Here is a tiny trained network, its code and every weight. The questions are about switching its units off for an input and a class, where a switched-off unit gives its printed mean instead of its output.

import numpy as np


def w(rows, s, z=0):
    codes = np.array(rows[::2]) - 128.0
    scale = np.full(codes.shape[1], s)
    scale[-1] = z or s
    return codes * scale


def f(y):
    return np.maximum(y, 0)


def log_softmax(a):
    a = a - a.max(-1, keepdims=True)
    return a - np.log(np.exp(a).sum(-1, keepdims=True))


def net(x, mask):
    res = np.array(x, float).reshape(1, 8) / 4 @ E
    y = f(res @ A[0][:, :-1].T + A[0][:, -1])
    res = res + np.where(mask, y, B[0][:, -1]) @ B[0][:, :-1]
    return log_softmax(res[-1] @ U[:, :-1].T + U[:, -1])


A, B = {}, {}
E = w([
[135,209,4,191,104,109,40,92],'x0',
[130,129,115,139,115,123,144,155],'x1',
[143,159,151,109,117,139,120,102],'x2',
[111,116,128,140,123,138,115,143],'x3',
[76,121,87,177,79,229,219,42],'x4',
[120,131,137,121,134,124,120,106],'x5',
[125,129,131,132,136,127,127,123],'x6',
[151,134,123,117,138,121,142,119],'x7',
],0.015)
A[0] = w([
[142,173,5,164,114,112,46,87,159],'N0',
[111,146,73,119,102,117,90,117,157],'N1',
[147,120,100,129,112,152,156,123,3],'N2',
[122,108,169,125,138,141,131,139,150],'N3',
[93,132,50,162,103,217,183,45,34],'N4',
[87,172,119,157,166,82,142,105,147],'N5',
[133,109,103,94,81,134,129,124,125],'N6',
[118,138,90,114,107,121,102,117,170],'N7',
[166,148,60,110,91,154,129,153,82],'N8',
[124,118,100,105,114,140,141,126,24],'N9',
[153,145,128,86,123,24,26,182,11],'N10',
[109,78,220,82,115,131,197,154,169],'N11',
[131,156,132,112,165,128,107,169,55],'N12',
[132,164,81,154,122,136,85,122,165],'N13',
[103,136,98,156,121,161,161,90,22],'N14',
[120,117,164,140,151,123,169,140,149],'N15',
[174,105,132,161,104,136,116,135,156],'N16',
[163,130,140,153,204,139,97,149,3],'N17',
],0.019,0.0039)
B[0] = w([
[127,117,183,107,252,172,183,144,248],'N0',
[124,178,197,121,143,138,147,79,176],'N1',
[123,126,103,120,110,138,105,132,150],'N2',
[146,132,120,139,167,118,163,128,167],'N3',
[130,146,71,154,29,49,89,148,252],'N4',
[131,130,167,103,109,178,130,127,152],'N5',
[153,116,113,115,126,109,147,103,140],'N6',
[112,48,132,118,139,170,149,98,161],'N7',
[112,133,156,129,141,152,115,112,161],'N8',
[91,153,141,147,146,88,93,135,139],'N9',
[130,130,59,126,27,53,71,139,240],'N10',
[101,110,172,106,192,200,166,104,248],'N11',
[131,143,103,164,77,154,123,139,160],'N12',
[150,139,163,122,153,183,176,138,186],'N13',
[144,102,81,96,106,100,66,126,184],'N14',
[179,189,176,126,172,130,110,177,172],'N15',
[79,97,138,136,131,131,117,53,136],'N16',
[97,112,94,108,93,115,149,98,157],'N17',
],0.016,0.036)
U = w([
[149,56,199,101,254,252,196,154,251],'0',
[158,70,33,129,24,108,67,168,5],'1',
],0.0065,0.003)

Each question gives the input, the list of numbers given to net, and the class t.
The units are the neurons (one row each of A and B). Each row of codes is followed by its name. A weight is (code - 128) times the scale printed after its matrix; where a second scale follows, it is the last column's (A, B and U).
mask holds one flag per neuron, in row order. A switched-off neuron (its flag False) gives its mean, the last column of its row in B, instead of its output. The means were averaged over made-up inputs and are rounded, as every weight is.
A unit's drop is (log p(t) with every unit on - log p(t) with that unit switched off) / (log p(t) with every unit on - log p(t) with every unit switched off).
unit that matters most: the unit with the biggest drop
k most important neurons: the k neurons with the biggest drops, biggest first
drop when u is switched off: that unit's drop, to one decimal
input [6,-6,-7,-1,-6,-4,8,-8], class 0: 2 most important neurons -> N0, N4
input [-4,3,-6,4,-7,-5,-8,6], class 1: unit that matters most -> N10
input [6,0,0,-5,6,-6,-3,-4], class 0: 4 most important neurons -> N0, N10, N13, N1
input [3,8,6,-2,5,3,-2,-5], class 1: 2 most important neurons -> N4, N11
input [-3,7,-1,8,-4,-5,6,0], class 1: 3 most important neurons -> N0, N10, N13
input [1,-3,-6,-8,2,-4,-3,-1], class 1: 2 most important neurons -> N11, N0
input [4,0,1,1,6,5,1,-2], class 1: 2 most important neurons -> N4, N11
input [5,2,6,-3,5,2,-7,-1], class 0: 4 most important neurons -> N0, N10, N13, N1
input [-3,1,5,0,4,8,-8,-2], class 1: 2 most important neurons -> N0, N4
input [7,7,-2,5,0,-7,-6,3], class 0: drop when N4 is switched off -> 0.0
input [7,-1,6,-6,4,3,-1,-1], class 0: drop when N0 is switched off -> 7.1
input [-2,-4,5,3,3,-3,1,0], class 1: drop when N0 is switched off -> 2.4
input [2,0,2,-5,-6,2,-3,5], class 1: drop when N10 is switched off -> 0.6
input [-4,-4,1,-8,7,2,3,8], class 1: unit that matters most -> N4
